Below is a small trained network, with its code and all its weights. Each question gives an input and a class and asks what happens when units are switched off, that is, made to give their printed mean instead of their output.

import numpy as np


def w(rows, s, z=0):
    codes = np.array(rows[::2]) - 128.0
    scale = np.full(codes.shape[1], s)
    scale[-1] = z or s
    return codes * scale


def norm(h):
    return h / np.sqrt((h * h).mean(-1, keepdims=True) + 1e-5)


def f(y):
    return np.maximum(y, 0)


def log_softmax(a):
    a = a - a.max(-1, keepdims=True)
    return a - np.log(np.exp(a).sum(-1, keepdims=True))


def net(x, mask):
    res = np.array(x, float).reshape(1, 6) / 4 @ E
    u = 0
    for l in range(3):
        y = f(norm(res) @ A[l][:, :-1].T + A[l][:, -1])
        res = res + np.where(mask[u : u + 6], y, B[l][:, -1]) @ B[l][:, :-1]
        u += 6
    return log_softmax(norm(res)[-1] @ U[:, :-1].T + U[:, -1])


A, B = {}, {}
E = w([
[77,186,197,195,24,106,154,75,148,177],'x0',
[154,144,173,234,205,81,132,142,24,121],'x1',
[171,184,53,131,44,105,66,235,63,191],'x2',
[148,99,3,168,107,118,170,45,95,133],'x3',
[95,54,105,208,102,103,155,230,196,97],'x4',
[162,170,126,59,94,20,181,136,116,36],'x5',
],0.0054)
A[0] = w([
[173,165,139,50,92,8,219,147,120,18,2],'L0N0',
[172,66,8,154,107,110,223,40,98,175,48],'L0N1',
[217,92,95,107,196,131,110,167,135,104,61],'L0N2',
[58,96,82,6,85,133,105,120,219,162,47],'L0N3',
[58,54,182,126,208,152,202,32,175,53,17],'L0N4',
[43,63,72,197,119,69,222,253,214,86,49],'L0N5',
],0.0052,0.0099)
B[0] = w([
[101,153,136,49,79,10,182,130,76,51,189],'L0N0',
[72,206,55,178,105,165,121,136,117,42,224],'L0N1',
[71,76,116,94,123,104,149,115,123,114,166],'L0N2',
[164,138,134,132,124,211,198,154,71,107,220],'L0N3',
[190,173,146,148,191,105,198,94,228,144,225],'L0N4',
[224,99,181,136,83,139,2,78,115,92,253],'L0N5',
],0.0086,0.0022)
A[1] = w([
[83,171,177,186,28,76,150,82,159,160,2],'L1N0',
[126,134,160,238,226,2,128,131,49,126,21],'L1N1',
[127,117,92,54,59,161,154,121,215,128,21],'L1N2',
[141,129,195,93,139,108,128,197,166,149,13],'L1N3',
[125,131,189,73,171,138,96,188,145,168,62],'L1N4',
[97,154,56,97,97,110,85,201,80,181,46],'L1N5',
],0.0074,0.0068)
B[1] = w([
[63,67,171,85,105,55,133,117,51,196,226],'L1N0',
[153,119,131,56,52,254,176,169,136,124,255],'L1N1',
[157,123,178,140,123,214,166,199,30,143,214],'L1N2',
[71,182,83,171,129,127,94,108,115,76,149],'L1N3',
[93,167,57,173,102,119,150,104,118,80,194],'L1N4',
[176,145,163,160,176,90,206,97,222,123,239],'L1N5',
],0.009,0.0026)
A[2] = w([
[88,111,106,173,199,218,97,120,146,241,36],'L2N0',
[96,95,123,188,162,180,56,137,169,209,9],'L2N1',
[159,224,129,42,152,147,82,23,79,155,3],'L2N2',
[41,204,210,94,160,134,83,188,146,92,117],'L2N3',
[154,76,43,55,255,135,96,195,135,74,72],'L2N4',
[195,184,76,133,93,73,90,222,119,224,49],'L2N5',
],0.0082,0.0042)
B[2] = w([
[157,177,119,51,95,42,155,177,101,69,225],'L2N0',
[155,128,126,66,132,56,115,133,99,69,189],'L2N1',
[153,51,129,183,125,121,46,207,171,110,234],'L2N2',
[123,138,11,171,139,145,133,98,109,127,213],'L2N3',
[56,144,175,155,87,114,119,101,109,222,255],'L2N4',
[124,106,173,118,236,173,169,55,195,114,226],'L2N5',
],0.011,0.0047)
U = w([
[155,141,165,134,204,125,182,88,205,135,244],'0',
[135,147,119,50,115,51,135,159,88,73,9],'1',
[156,129,147,107,104,253,159,168,83,139,213],'2',
[47,99,158,133,107,89,106,107,93,230,174],'3',
[173,62,145,182,116,128,26,154,156,94,72],'4',
[88,173,34,191,128,153,122,108,115,91,49],'5',
],0.019,0.0014)

Each question gives the input, the list of numbers given to net, and the class t.
The units are the neurons (one row each of A and B). Each row of codes is followed by its name. A weight is (code - 128) times the scale printed after its matrix; where a second scale follows, it is the last column's (A, B and U).
mask holds one flag per neuron, layer by layer. A switched-off neuron (its flag False) gives its mean, the last column of its row in B, instead of its output. The means were averaged over made-up inputs and are rounded, as every weight is.
A unit's drop is (log p(t) with every unit on - log p(t) with that unit switched off) / (log p(t) with every unit on - log p(t) with every unit switched off).
The circuit of an input: a set's keep is (log p(t) with only the set's units on - log p(t) with every unit switched off) / (log p(t) with every unit on - log p(t) with every unit switched off). Starting from the 12 units with the biggest drops (on a tie, the unit counted first), units are removed one at a time, each time the one whose removal leaves the highest keep (on an exact tie, the one counted first), for as long as the keep stays at least 0.8.
circuit, biggest first: the units of the circuit, biggest drop first
most important unit: the unit with the biggest drop
k most important neurons: the k neurons with the biggest drops, biggest first
top k neurons in layer l: the k neurons of layer l with the biggest drops, biggest first
drop when u is switched off: that unit's drop, to one decimal
input [3,5,-2,-1,4,4], class 2: most important unit : L1N1
input [-2,5,5,-6,-5,3], class 5: 3 most important neurons : (L2N3 L1N4 L0N5)
input [-7,6,6,-2,-4,2], class 3: 4 most important neurons : (L2N4 L0N2 L1N2 L0N4)
input [7,-6,3,-7,-6,6], class 3: circuit, biggest first : (L1N0 L2N0)
input [1,-5,4,8,3,7], class 5: 4 most important neurons : (L0N1 L2N0 L2N1 L1N0)
input [1,1,2,-8,-7,7], class 5: circuit, biggest first : (L2N3 L2N0)
input [-6,-3,-6,8,-7,0], class 5: 3 most important neurons : (L0N1 L0N5 L2N5)
input [4,-2,4,-5,-5,0], class 4: top 2 neurons in layer 2 : (L2N2 L2N4)
input [3,2,3,-2,0,0], class 0: 3 most important neurons : (L2N5 L2N4 L1N5)
input [0,-8,-7,-1,2,-3], class 2: 4 most important neurons : (L1N2 L0N3 L2N5 L1N5)
input [6,-1,-2,-8,-8,7], class 4: top 4 neurons in layer 2 : (L2N2 L2N0 L2N4 L2N1)
input [-6,5,-6,-8,5,-8], class 1: circuit, biggest first : (L2N0 L2N1)
input [8,4,-7,5,-6,5], class 3: 4 most important neurons : (L1N0 L2N5 L1N5 L2N0)
input [3,7,-6,0,-2,0], class 2: circuit, biggest first : (L1N1)
input [-2,-6,0,5,-6,3], class 2: 3 most important neurons : (L1N2 L0N3 L0N5)
input [-3,-5,8,5,-4,-8], class 0: 2 most important neurons : (L2N5 L1N5)
input [-8,-6,-2,-3,-6,1], class 3: 2 most important neurons : (L2N4 L1N1)
input [1,3,6,3,-8,-8], class 1: 3 most important neurons : (L2N0 L2N1 L0N5)
input [8,-4,5,3,-7,6], class 3: 2 most important neurons : (L1N0 L2N0)
input [1,-2,8,-2,7,-4], class 0: circuit, biggest first : (L2N5)
input [2,8,0,2,-8,-4], class 2: 2 most important neurons : (L1N1 L0N5)
input [-3,4,3,-8,6,-8], class 1: circuit, biggest first : (L2N1 L2N0)
input [4,-1,-2,6,6,1], class 4: 2 most important neurons : (L0N5 L2N3)
input [-6,-3,-1,-7,-1,-4], class 5: top 2 neurons in layer 1 : (L1N4 L1N3)
input [8,-6,3,7,6,6], class 3: 2 most important neurons : (L1N0 L2N0)
input [3,-3,-6,-4,5,-7], class 1: top 2 neurons in layer 2 : (L2N0 L2N1)
input [5,7,-2,-1,-1,2], class 2: circuit, biggest first : (L1N1)
input [-8,7,-4,8,-1,-2], class 3: top 2 neurons in layer 2 : (L2N4 L2N3)
input [6,2,2,0,-7,-2], class 4: top 2 neurons in layer 0 : (L0N0 L0N2)
input [4,5,-3,4,-8,4], class 4: drop when L2N2 is switched off : 1.1
